Below are the code and all the weights of a small trained network. Each question names an input and a target symbol and asks about switching units off, where a switched-off unit gives its printed mean instead of its output.

import numpy as np


def w(rows, s, z=0):
    codes = np.array(rows[::2]) - 128.0
    scale = np.full(codes.shape[1], s)
    scale[-1] = z or s
    return codes * scale


def f(y):
    return y / 2 * (1 + np.tanh(0.7978845608 * (y + 0.044715 * y**3)))


def softmax(a):
    e = np.exp(a - a.max(-1, keepdims=True))
    return e / e.sum(-1, keepdims=True)


def log_softmax(a):
    a = a - a.max(-1, keepdims=True)
    return a - np.log(np.exp(a).sum(-1, keepdims=True))


def net(x, mask):
    ids = ['αβγδεζηθμξπστφψ'.index(c) for c in x.split()]
    T = len(ids)
    res = E[ids] + P[:T]
    r = res
    for j in range(2):
        rows = slice(4 * j, 4 * j + 4)
        q, k, v = (r @ M[0][rows].T for M in (Q, K, V))
        z = softmax(np.where(np.tri(T) > 0, q @ k.T / 4**0.5, -1e9)) @ v
        o = O[0][rows]
        res = res + np.where(mask[j], z, o[:, -1]) @ o[:, :-1]
    y = f(res @ A[0][:, :-1].T + A[0][:, -1])
    res = res + np.where(mask[2:18], y, B[0][:, -1]) @ B[0][:, :-1]
    return log_softmax(res[-1] @ U[:, :-1].T + U[:, -1])


Q, K, V, O, A, B = {}, {}, {}, {}, {}, {}
E = w([
[195,75,90,183,131,95,145,149,173],'α',
[184,128,115,161,156,104,176,155,164],'β',
[214,109,113,127,160,125,187,157,167],'γ',
[139,178,72,54,69,67,81,76,149],'δ',
[118,194,160,86,96,31,174,126,94],'ε',
[43,64,95,121,200,92,60,88,121],'ζ',
[125,75,125,72,87,73,105,157,109],'η',
[116,143,107,115,107,30,56,210,145],'θ',
[86,102,104,207,224,89,183,109,190],'μ',
[40,176,154,83,135,182,67,138,200],'ξ',
[16,135,115,115,118,121,196,109,153],'π',
[112,87,91,105,222,193,152,86,207],'σ',
[213,124,164,154,183,113,79,72,157],'τ',
[173,112,237,174,119,93,99,169,155],'φ',
[158,124,147,6,77,37,129,115,162],'ψ',
],0.015)
P = w([
[205,155,78,179,49,107,145,223,93],'0',
[183,130,102,142,100,89,143,198,113],'1',
[161,97,137,143,102,89,148,169,140],'2',
[158,79,146,138,120,69,143,139,184],'3',
[151,66,179,122,160,49,152,114,195],'4',
[138,43,212,123,160,36,163,101,218],'5',
[117,44,199,121,171,19,151,83,240],'6',
[114,41,207,111,174,1,151,78,254],'7',
],0.0066)
Q[0] = w([
[156,102,136,167,196,168,150,121,149],'h1',
[135,145,126,202,153,198,123,140,123],'h1',
[90,174,151,143,97,165,71,131,19],'h1',
[126,147,75,48,91,37,188,147,173],'h1',
[183,70,153,145,207,92,180,117,245],'h2',
[119,122,75,55,130,73,98,143,148],'h2',
[152,132,152,202,145,196,123,136,141],'h2',
[104,122,147,54,91,74,94,155,167],'h2',
],0.012)
K[0] = w([
[195,126,177,106,103,117,102,99,152],'h1',
[193,160,130,139,104,124,111,130,109],'h1',
[136,145,58,151,109,128,132,186,85],'h1',
[40,134,133,142,166,146,132,47,168],'h1',
[122,72,212,99,134,67,139,101,218],'h2',
[34,115,147,164,176,158,115,103,167],'h2',
[223,139,153,96,79,97,102,179,118],'h2',
[5,122,122,91,166,160,114,115,194],'h2',
],0.012)
V[0] = w([
[143,162,104,62,152,187,157,145,175],'h1',
[2,112,119,113,108,154,220,205,120],'h1',
[77,252,157,188,89,33,179,137,136],'h1',
[234,100,239,110,103,121,196,200,155],'h1',
[82,63,91,157,151,103,84,207,88],'h2',
[137,92,163,44,58,46,104,114,135],'h2',
[56,194,202,41,103,194,95,133,169],'h2',
[129,105,13,57,161,165,233,52,102],'h2',
],0.0081)
O[0] = w([
[161,150,55,67,181,87,106,197,174,164],'h1',
[76,34,154,109,168,128,188,227,122,134],'h1',
[94,124,177,160,92,131,254,88,171,143],'h1',
[206,158,122,118,17,138,153,185,135,218],'h1',
[113,51,231,156,181,125,42,107,167,106],'h2',
[200,73,131,123,121,228,137,122,77,254],'h2',
[67,172,139,20,141,181,120,175,62,155],'h2',
[114,35,29,139,113,28,152,89,57,79],'h2',
],0.0073,0.0063)
A[0] = w([
[143,128,161,198,187,90,83,159,231,236],'n1',
[146,73,128,226,107,255,122,129,161,253],'n2',
[126,118,166,101,141,81,48,105,72,112],'n3',
[59,134,98,123,64,64,100,124,126,148],'n4',
[141,179,194,55,115,120,122,135,73,165],'n5',
[221,89,118,186,195,105,118,103,111,49],'n6',
[21,84,141,127,145,102,150,135,81,104],'n7',
[167,160,151,86,92,59,108,146,92,81],'n8',
[95,182,80,175,130,145,205,4,130,238],'n9',
[143,168,193,149,60,183,134,119,73,102],'n10',
[54,128,154,121,161,89,63,100,136,76],'n11',
[134,122,121,57,160,150,117,145,175,151],'n12',
[136,110,144,115,159,226,164,122,153,241],'n13',
[183,146,146,160,124,121,97,180,108,155],'n14',
[150,124,131,59,129,103,141,133,90,85],'n15',
[128,138,75,203,82,93,144,50,153,9],'n16',
],0.008,0.002)
B[0] = w([
[90,212,114,116,135,109,178,100,203,237],'n1',
[114,136,176,92,160,109,60,208,69,254],'n2',
[98,105,164,209,123,117,81,81,128,154],'n3',
[143,142,196,112,120,52,132,143,92,165],'n4',
[76,141,87,200,103,183,138,128,126,224],'n5',
[43,108,106,152,136,190,132,127,76,203],'n6',
[158,95,122,32,93,151,102,126,160,193],'n7',
[134,145,77,179,95,137,97,117,119,199],'n8',
[212,176,132,103,254,123,139,93,28,151],'n9',
[118,90,54,128,222,92,160,124,118,228],'n10',
[127,84,163,167,55,175,128,112,123,171],'n11',
[103,160,127,189,132,138,127,160,82,222],'n12',
[177,106,125,194,108,57,94,141,128,229],'n13',
[155,93,112,90,164,151,95,116,150,198],'n14',
[85,150,93,165,99,128,124,166,139,190],'n15',
[47,154,147,54,35,169,158,121,47,159],'n16',
],0.0071,0.0082)
U = w([
[139,124,132,134,128,151,123,112,103,7],'α',
[132,121,120,165,158,138,162,120,136,61],'β',
[133,107,135,185,142,145,163,134,110,17],'γ',
[164,179,127,29,143,155,84,45,75,248],'δ',
[128,131,159,213,157,130,212,112,50,113],'ε',
[130,72,164,186,111,174,96,59,136,223],'ζ',
[198,55,167,132,170,176,78,162,3,211],'η',
[201,183,177,99,157,129,79,127,203,145],'θ',
[154,162,185,125,69,115,161,84,150,159],'μ',
[71,165,151,119,80,196,100,167,74,192],'ξ',
[136,84,155,7,130,140,144,138,120,175],'π',
[135,125,125,152,121,62,76,134,72,81],'σ',
[118,112,2,130,234,154,114,107,161,107],'τ',
[153,132,133,125,121,148,120,110,121,47],'φ',
[190,108,71,152,16,193,129,90,189,104],'ψ',
],0.0055,0.0018)

Each question gives the input, a string of symbols that net reads in full, and the target symbol t.
The units are the heads (4 rows each of Q, K, V and O) and the neurons (one row each of A and B). Each row of codes is followed by its name. A weight is (code - 128) times the scale printed after its matrix; where a second scale follows, it is the last column's (O, A, B and U).
mask holds one flag per unit, heads first, then neurons. A switched-off unit (its flag False) gives its mean, the last column of its rows in O or B, instead of its output. The means were averaged over made-up inputs and are rounded, as every weight is.
A unit's drop is (log p(t) with every unit on - log p(t) with that unit switched off) / (log p(t) with every unit on - log p(t) with every unit switched off).
The circuit of an input: a set's keep is (log p(t) with only the set's units on - log p(t) with every unit switched off) / (log p(t) with every unit on - log p(t) with every unit switched off). Starting from the 12 units with the biggest drops (on a tie, the unit counted first), units are removed one at a time, each time the one whose removal leaves the highest keep (on an exact tie, the one counted first), for as long as the keep stays at least 0.8.
circuit, biggest first: the units of the circuit, biggest drop first
most important unit: the unit with the biggest drop
top k neurons: the k neurons with the biggest drops, biggest first
which heads matter: for each layer, one digit per head in row order, 1 if its drop is at least 0.15 and else 0, layers parted by /
drop when u is switched off: that unit's drop, to one decimal
input ψ ψ σ ψ μ θ, target μ: which heads matter	01
input ψ ψ β, target η: which heads matter	01
input δ ζ φ γ, target θ: circuit, biggest first	(h2, n1)
input ξ σ ψ σ τ, target η: circuit, biggest first	(h2, n1, n2)
input μ ζ ψ γ β, target η: top 2 neurons	(n1, n2)
input π ψ ξ π γ τ σ σ, target δ: circuit, biggest first	(h1, h2, n9, n16)
input ψ ψ ψ σ τ μ, target δ: top neuron	(n9)
input α φ π π ψ γ ψ τ, target η: circuit, biggest first	(h2, n1)
input ζ γ ζ ε, target ζ: circuit, biggest first	(h1, h2, n3, n11)
input ξ η μ τ σ ψ ψ ψ, target σ: circuit, biggest first	(h2, h1, n4)
input ξ ψ ξ ε ψ ε ψ φ, target η: circuit, biggest first	(h2, n2)
input ψ π σ, target η: circuit, biggest first	(h2, n2, n1)
input θ θ ξ ε σ ξ, target ξ: circuit, biggest first	(h2, n5)
input ξ ε γ π η, target π: circuit, biggest first	(h1, n7, h2)
input μ σ γ, target τ: circuit, biggest first	(h1, h2, n1)
input σ ψ φ η θ δ, target σ: circuit, biggest first	(h2, n4)
input γ σ π α, target τ: most important unit	h1
input β ψ γ, target η: top 2 neurons	(n2, n1)
input σ ζ φ ε δ ψ, target ζ: top 2 neurons	(n3, n11)
input ψ φ φ ε ξ σ γ, target τ: most important unit	h1
input π ψ ψ γ γ π φ ξ, target ξ: top 2 neurons	(n12, n5)
input θ ψ θ σ σ ψ δ, target σ: drop when h1 is switched off	0.4
input ξ φ ε ψ ψ α, target η: drop when n2 is switched off	0.3
input σ α γ γ φ μ ε, target μ: drop when h2 is switched off	0.8
